Each row is followed by roughly how far along a hidden order it lies, from 0 to 10. A new part has a new order.
[ 1 -1  0  0 -1  4  1  1  0 -5 -2 -1  1  2  3  0  0  4 -2  1  3  2 -1  2
  2  1  2  0 -8 -1 -3  3  1]  0
[  3  -3  -4  -1  -4   9   3   1  -1  -8  -5  -2   2   5  10   1   0   7
  -8   3   9   3 -11   4   9 -10   4   5  41  -7  -5   6  -3]  9
[  5  -2   0  -4  -1   7   2   0   0  -8  -3   5   1   4   5   2  -1   6
  -8   2   9   3  -3   3   5 -14   3   1  49  -3  -6   6  -1]  9
[  1  -4  12 -18   3  11   2   1  -2  -4  -3   1   3  -2  -2  -5   2   6
   1   5  -2   2   8   2  -6  -1   3  -5   5  -2   1   9   0]  7
[ 2 -3  0 -2 -2 10  2  2 -1 -5 -4  0  2  1  3 -3  1  5 -2  5  0  3 -5  3
  0 -1  3  0 25 -3  1  3 -2]  3
[  5  -4   3  -8  -1  12   4   2   0 -11  -5   7   2   3   4  -1   2  10
  -3   5   3   5  -1   5   2 -11   5   0  46  -4  -2   9  -1]  8
[ -3  -2   2   0   0   0   0   0  -1   3  -1 -11   1   2   4   0  -2  -4
  -1   1   2   0   0   0   1   7   1   2 -28  -2  -1  -1  -1]  5
[  0  -3  -1   5  -2   9   2   2  -2  -2  -4 -12   3   1   7  -4  -1   0
  -2   5   1   3  -5   3   0   1   3   1   5  -4   2  -2  -3]  4
[ -2  -5  11 -14   3  16   2   2  -2  -1  -5  -3   3  -1   1  -7   1   4
   7   6  -5   2   7   2  -6   8   4   2 -29  -4   3   3   0]  6
[  1  -4   4 -10  -1  12   2   0  -2  -3  -3   2   2   2   3  -5   1   4
  -2   4   3   1  -1   1   0  -3   2   6  13  -5   1   2  -3]  2
[ 2 -3  2 -4 -1  8  2  1 -1 -6 -4  1  2  2  2 -2  0  5 -2  4  3  3 -2  3
  1 -2  3  1 11 -3 -1  5 -1]  2
[  2  -5  -6   8  -6  11   4   1  -3  -3  -7 -17   4   8  15   0  -5   2
  -1   6   5   4 -12   4  10  -2   5  11  10  -7  -5  -5  -2]  10

Part 2:
[ -3  -3  -1   3   4   8   2   4   1  -1 -10  -3  -6  -7 -14  -9 -17  -6
 -13 -11  -4  -4  -7 -12  -8  -3 -12 -11 -13  -9  -8 -12  -7  -6 -11 -21
  -9  -4  -7   0   3]  3
[ -4  -2  -2   7   3  13   6  14   4   3   0   5   2   3   4   4   5   3
  10   5   5   1  -3   0  -7  -1  -1  -4   5   3  -2  -3  -2  -1  -5  -8
 -13   0  -1  -3  -3]  5
[ -1   2   4  -1  -2   5  -4  -5  -1  -2  17  -1   2   1   8   2  -1   2
  -2  -6  -8  -3  -3 -10  -1  -3   4   6   1   4   7   1   1   3   3  17
   5   1   7   4  11]  0
[  0  -2  -2  12   4  14   7  15  -1  -1 -18   3  -3   0  -7  -1  -3   2
  10   4   6   3  -9  -4 -10  -1  -9  -4  15   7   1   6   5   6   7   9
   6   5  18   4   1]  9
[  3   0   0   5   2   5   2   3  -2  -1  -4   1   3  10  10   7  13   4
   9   8   2  -1  -5 -10  -9  -5  -9  -5  -1  -1   2   3   1   2   2   0
  -5   1  -1  -1  -2]  3
[ 19   4  -4  10  -1  -6   4  12  -8  -1 -41   6  -4   4  -6  -3  -9  -3
   7   2  10   2  -7   7 -10   1 -11  -9  15   3  -4   9   6   6  14  -3
  11  10  20   3  -3]  4
[ 1  2  2 10  8 17  5 14 10 10 27  6  8 11 14  7  8  3  6  3  1  1  1 -3
 -2  1  6  6  7  6  5  5  3  4  6  9  6  4 12  4  6]  2
[  7  -2  -8   9   0  -3   6  14  -4  -2 -63   1 -13 -12 -32 -16 -32 -11
 -10  -7   6   0  -8   5 -12   0 -16 -17   9  -4  -8   1   2   4  13  -1
  18  13  34   9   4]  2
[  0  -4  -7  -8 -12 -14  -3  -2  -8  -4 -12   4   2   6   0   1  -8  -1
  -5 -10  -5  -6 -15 -26 -16  -6 -18 -12   1   3   2   8   8  12  21  26
  25  11  29   9   8]  4
[-1  1  2  1  3 10  2  4  7  6 15  0  1 -2 -3 -5 -8 -2 -4 -2 -1  3  8 14
  9  5 14  9  4  4  2  3  1  3  5 13 12  0  4  2  1]  10
[ -8  -8  -6  -7  -6  -2   1   2  -8  -5 -11   1  -2   0  -4   0  -5   1
   6   3   1   2  -1   0  -6  -1  -2  -7   1  -1  -4  -8  -4   1  -1   0
 -18  -4   0  -5  -8]  10
[  3   2   1  10   7   8   4   6  -2  -5 -26  -3 -10 -10 -14  -8 -14  -4
  -7  -8  -2  -3  -7  -7  -5   0   2   6  10   4   0   1  -1  -1  -7 -15
 -13  -3  -3  -1   0]  6
